Here is a tiny trained network, its code and every weight. The questions are about switching its units off for an input and a target symbol, where a switched-off unit gives its printed mean instead of its output.

import numpy as np


def w(rows, s, z=0):
    codes = np.array(rows[::2]) - 128.0
    scale = np.full(codes.shape[1], s)
    scale[-1] = z or s
    return codes * scale


def f(y):
    return y / 2 * (1 + np.tanh(0.7978845608 * (y + 0.044715 * y**3)))


def softmax(a):
    e = np.exp(a - a.max(-1, keepdims=True))
    return e / e.sum(-1, keepdims=True)


def log_softmax(a):
    a = a - a.max(-1, keepdims=True)
    return a - np.log(np.exp(a).sum(-1, keepdims=True))


def net(x, mask):
    ids = ['αβγδεηθλμξπτφψ'.index(c) for c in x.split()]
    T = len(ids)
    res = E[ids] + P[:T]
    r = res
    for j in range(2):
        rows = slice(2 * j, 2 * j + 2)
        q, k, v = (r @ M[0][rows].T for M in (Q, K, V))
        z = softmax(np.where(np.tri(T) > 0, q @ k.T / 2**0.5, -1e9)) @ v
        o = O[0][rows]
        res = res + np.where(mask[j], z, o[:, -1]) @ o[:, :-1]
    y = f(res @ A[0][:, :-1].T + A[0][:, -1])
    res = res + np.where(mask[2:6], y, B[0][:, -1]) @ B[0][:, :-1]
    return log_softmax(res[-1] @ U[:, :-1].T + U[:, -1])


Q, K, V, O, A, B = {}, {}, {}, {}, {}, {}
E = w([
[162,113,76,168,125,158,100,134,91],'α',
[197,161,148,133,122,157,128,122,178],'β',
[157,110,67,58,139,98,74,161,129],'γ',
[118,199,150,62,149,128,131,125,53],'δ',
[163,209,164,108,149,120,137,171,78],'ε',
[153,111,122,144,125,86,68,116,202],'η',
[160,213,130,100,164,115,132,160,126],'θ',
[178,113,95,77,208,64,178,133,112],'λ',
[51,157,203,155,102,255,138,147,213],'μ',
[57,115,71,103,59,53,137,127,149],'ξ',
[92,176,161,91,186,127,86,166,129],'π',
[108,147,165,117,149,96,172,199,145],'τ',
[141,110,116,150,97,113,98,112,101],'φ',
[157,118,138,125,131,78,109,51,168],'ψ',
],0.022)
P = w([
[128,106,153,44,123,91,112,193,148],'0',
[127,129,125,89,135,70,84,136,131],'1',
[132,132,112,109,150,53,61,117,108],'2',
[141,135,99,134,163,38,39,107,77],'3',
[140,137,88,163,173,22,11,104,54],'4',
[144,129,78,179,175,11,1,117,27],'5',
],0.0087)
Q[0] = w([
[59,76,120,232,28,219,164,97,138],'h1',
[175,31,128,141,94,146,100,66,183],'h1',
[157,46,141,252,80,193,113,56,178],'h2',
[192,189,84,132,206,37,78,156,93],'h2',
],0.013)
K[0] = w([
[95,156,162,91,130,198,225,151,192],'h1',
[133,229,164,101,128,196,78,139,106],'h1',
[107,247,177,107,167,190,143,162,156],'h2',
[130,123,80,161,184,55,70,107,88],'h2',
],0.016)
V[0] = w([
[159,157,70,109,201,211,62,156,242],'h1',
[150,186,67,166,103,184,132,218,32],'h1',
[2,142,185,121,157,160,58,168,92],'h2',
[153,196,189,181,148,124,206,107,106],'h2',
],0.0096)
O[0] = w([
[57,156,169,196,100,50,165,108,2,194],'h1',
[75,206,201,123,87,94,199,98,232,119],'h1',
[164,70,87,87,235,124,167,72,109,130],'h2',
[193,117,177,58,143,40,164,204,23,10],'h2',
],0.0085,0.011)
A[0] = w([
[201,75,173,2,149,83,114,194,107,54],'n1',
[142,126,152,101,136,7,146,95,98,2],'n2',
[143,70,159,205,98,175,106,28,152,69],'n3',
[108,215,145,168,49,95,92,156,142,41],'n4',
],0.0085,0.0087)
B[0] = w([
[133,61,183,183,29,165,165,91,160,185],'n1',
[129,141,77,195,98,240,208,108,78,182],'n2',
[189,199,84,84,149,194,240,216,75,203],'n3',
[128,5,52,44,87,120,129,124,153,253],'n4',
],0.011,0.0067)
U = w([
[130,11,143,161,111,113,129,154,145,125],'α',
[126,199,91,55,131,121,242,251,72,92],'β',
[92,153,174,74,112,21,126,88,172,154],'γ',
[196,78,85,130,161,79,161,84,127,62],'δ',
[162,158,154,208,85,173,123,107,133,98],'ε',
[138,94,118,142,119,243,118,228,53,33],'η',
[136,127,132,91,124,136,128,147,112,101],'θ',
[121,104,134,2,129,106,124,239,85,120],'λ',
[93,73,146,75,208,136,158,141,93,173],'μ',
[42,95,62,141,74,178,133,86,147,52],'ξ',
[186,48,136,63,82,193,95,32,88,45],'π',
[103,191,194,239,73,2,63,41,130,202],'τ',
[155,146,160,93,161,238,106,157,155,128],'φ',
[123,239,205,121,166,72,116,157,190,254],'ψ',
],0.0085,0.0076)

Each question gives the input, a string of symbols that net reads in full, and the target symbol t.
The units are the heads (2 rows each of Q, K, V and O) and the neurons (one row each of A and B). Each row of codes is followed by its name. A weight is (code - 128) times the scale printed after its matrix; where a second scale follows, it is the last column's (O, A, B and U).
mask holds one flag per unit, heads first, then neurons. A switched-off unit (its flag False) gives its mean, the last column of its rows in O or B, instead of its output. The means were averaged over made-up inputs and are rounded, as every weight is.
A unit's drop is (log p(t) with every unit on - log p(t) with that unit switched off) / (log p(t) with every unit on - log p(t) with every unit switched off).
The circuit of an input: a set's keep is (log p(t) with only the set's units on - log p(t) with every unit switched off) / (log p(t) with every unit on - log p(t) with every unit switched off). Starting from all 6 units, units are removed one at a time, each time the one whose removal leaves the highest keep (on an exact tie, the one counted first), for as long as the keep stays at least 0.8.
units of the circuit, in order: the units of the circuit, biggest drop first
k most important neurons: the k neurons with the biggest drops, biggest first
which heads matter: for each layer, one digit per head in row order, 1 if its drop is at least 0.15 and else 0, layers parted by /
input γ η π η λ ε, target λ: most important neuron -> n4
input ξ γ θ β γ λ, target β: 2 most important neurons -> n2, n1
input θ δ η, target ψ: units of the circuit, in order -> h1, n4, h2
input π θ η η, target η: which heads matter -> 10
input η θ θ π θ δ, target τ: 3 most important neurons -> n3, n4, n2
input α γ θ β, target τ: units of the circuit, in order -> h2, n3, h1
input γ θ θ λ ψ π, target η: which heads matter -> 11
input δ θ η λ, target η: units of the circuit, in order -> h1, h2, n2
input θ η τ η θ, target τ: 2 most important neurons -> n3, n2
input η ψ θ γ θ α, target τ: units of the circuit, in order -> h2, n3, n4
input δ γ π ψ θ λ, target τ: units of the circuit, in order -> n4, n3
input π α π, target γ: units of the circuit, in order -> h1, n4, n2
input β α θ, target γ: units of the circuit, in order -> n4, h1, n2
input η γ ξ β α ψ, target ξ: units of the circuit, in order -> n4, h2, h1, n2
input β θ ξ γ β, target β: units of the circuit, in order -> n3, h2
input ψ μ θ θ δ, target η: units of the circuit, in order -> h1
input φ η π η, target δ: which heads matter -> 01
input θ θ δ γ η, target β: which heads matter -> 01
input φ ξ τ θ, target φ: which heads matter -> 10
input θ γ θ α δ η, target ψ: which heads matter -> 10
input θ λ θ π, target λ: which heads matter -> 01
input γ γ π, target ξ: which heads matter -> 11
input δ γ θ η ξ τ, target φ: units of the circuit, in order -> h1
